Below is a small trained network, with its code and all its weights. Each question gives an input and a class and asks what happens when units are switched off, that is, made to give their printed mean instead of their output.

import numpy as np


def w(rows, s, z=0):
    codes = np.array(rows[::2]) - 128.0
    scale = np.full(codes.shape[1], s)
    scale[-1] = z or s
    return codes * scale


def f(y):
    return np.maximum(y, 0)


def log_softmax(a):
    a = a - a.max(-1, keepdims=True)
    return a - np.log(np.exp(a).sum(-1, keepdims=True))


def net(x, mask):
    res = np.array(x, float).reshape(1, 5) / 4 @ E
    y = f(res @ A[0][:, :-1].T + A[0][:, -1])
    res = res + np.where(mask, y, B[0][:, -1]) @ B[0][:, :-1]
    return log_softmax(res[-1] @ U[:, :-1].T + U[:, -1])


A, B = {}, {}
E = w([
[164,224,126,99,99,177,133,88,172,222,247,140],'x0',
[153,119,187,156,18,96,102,184,54,166,108,47],'x1',
[207,110,60,233,193,79,87,109,80,191,134,55],'x2',
[71,180,72,53,138,153,164,123,24,133,111,70],'x3',
[92,109,72,33,92,111,30,107,196,183,46,96],'x4',
],0.011)
A[0] = w([
[87,65,125,148,173,67,101,180,82,19,56,127,86],'n0',
[104,118,69,107,239,162,175,92,177,115,114,191,92],'n1',
[96,106,90,133,215,148,123,76,168,117,112,131,48],'n2',
[70,151,64,60,142,128,165,125,52,132,134,57,89],'n3',
[122,97,192,125,70,133,117,213,83,173,148,91,70],'n4',
[149,168,163,162,12,118,109,186,113,153,40,78,25],'n5',
[66,134,203,62,64,137,167,138,158,45,102,157,130],'n6',
[142,121,150,148,144,115,210,147,60,96,187,141,75],'n7',
[139,114,102,159,185,69,99,131,98,96,66,111,71],'n8',
[82,113,85,76,122,101,39,125,153,196,82,113,17],'n9',
[189,128,52,190,219,78,76,123,105,160,128,65,68],'n10',
[172,48,168,178,92,99,63,142,234,116,160,152,84],'n11',
[189,226,116,121,120,154,108,93,137,221,192,121,129],'n12',
[85,130,79,87,95,117,55,125,175,152,87,104,4],'n13',
],0.011,0.0038)
B[0] = w([
[135,205,193,128,74,91,136,95,93,166,122,149,250],'n0',
[183,105,111,155,58,171,85,151,48,81,129,36,224],'n1',
[151,147,133,138,68,135,114,107,91,67,142,68,184],'n2',
[151,44,106,23,193,29,127,104,32,97,181,167,192],'n3',
[198,126,76,148,105,193,51,150,106,69,120,75,195],'n4',
[151,120,119,128,108,188,104,83,84,88,159,86,215],'n5',
[65,140,142,103,127,133,129,187,187,214,156,72,243],'n6',
[133,155,87,198,225,154,203,116,150,92,101,195,192],'n7',
[110,150,195,123,85,119,146,98,135,175,133,150,194],'n8',
[126,178,125,221,210,115,170,135,156,108,86,132,214],'n9',
[84,124,138,66,133,189,133,237,177,175,204,79,236],'n10',
[150,60,84,75,160,11,130,138,68,112,165,176,237],'n11',
[136,185,212,93,94,127,130,79,98,160,73,148,234],'n12',
[141,216,135,186,210,156,131,142,136,107,143,150,200],'n13',
],0.011,0.02)
U = w([
[179,142,91,162,36,200,72,112,83,66,126,36,122],'0',
[54,155,149,56,118,198,126,253,160,208,157,97,131],'1',
[135,201,144,254,225,152,176,140,119,98,112,161,150],'2',
[133,215,227,97,33,117,121,37,99,199,81,158,84],'3',
[143,76,86,39,159,34,107,113,79,114,149,154,144],'4',
[135,138,153,114,122,137,137,164,103,151,90,98,255],'5',
[111,81,84,186,114,183,83,132,153,140,49,155,105],'6',
[113,80,52,110,123,120,158,100,151,152,92,140,94],'7',
],0.0098,0.012)

Each question gives the input, the list of numbers given to net, and the class t.
The units are the neurons (one row each of A and B). Each row of codes is followed by its name. A weight is (code - 128) times the scale printed after its matrix; where a second scale follows, it is the last column's (A, B and U).
mask holds one flag per neuron, in row order. A switched-off neuron (its flag False) gives its mean, the last column of its row in B, instead of its output. The means were averaged over made-up inputs and are rounded, as every weight is.
A unit's drop is (log p(t) with every unit on - log p(t) with that unit switched off) / (log p(t) with every unit on - log p(t) with every unit switched off).
most important unit: the unit with the biggest drop
k most important neurons: the k neurons with the biggest drops, biggest first
drop when u is switched off: that unit's drop, to one decimal
input [-7,-7,-1,-7,0], class 0: 3 most important neurons : n1, n12, n2
input [-5,1,-1,2,7], class 2: most important neuron : n9
input [-7,5,1,0,5], class 3: 3 most important neurons : n0, n8, n1
input [-8,0,-2,5,-6], class 3: 2 most important neurons : n0, n9
input [-4,-7,7,-3,-2], class 0: 3 most important neurons : n1, n2, n6
input [-6,5,-6,-5,0], class 1: 3 most important neurons : n6, n12, n1
input [-7,1,-4,3,-3], class 3: 2 most important neurons : n0, n10
input [-4,6,8,8,-3], class 1: 2 most important neurons : n10, n11
input [2,6,-2,6,1], class 0: 3 most important neurons : n11, n4, n5
input [0,-7,6,7,4], class 0: 2 most important neurons : n1, n11
input [-7,-1,6,0,-6], class 3: drop when n13 is switched off : 0.2
input [1,0,5,-5,2], class 1: drop when n6 is switched off : -0.1
input [2,8,0,-6,-1], class 0: drop when n5 is switched off : 0.1
input [-6,0,0,-7,1], class 4: most important unit : n11
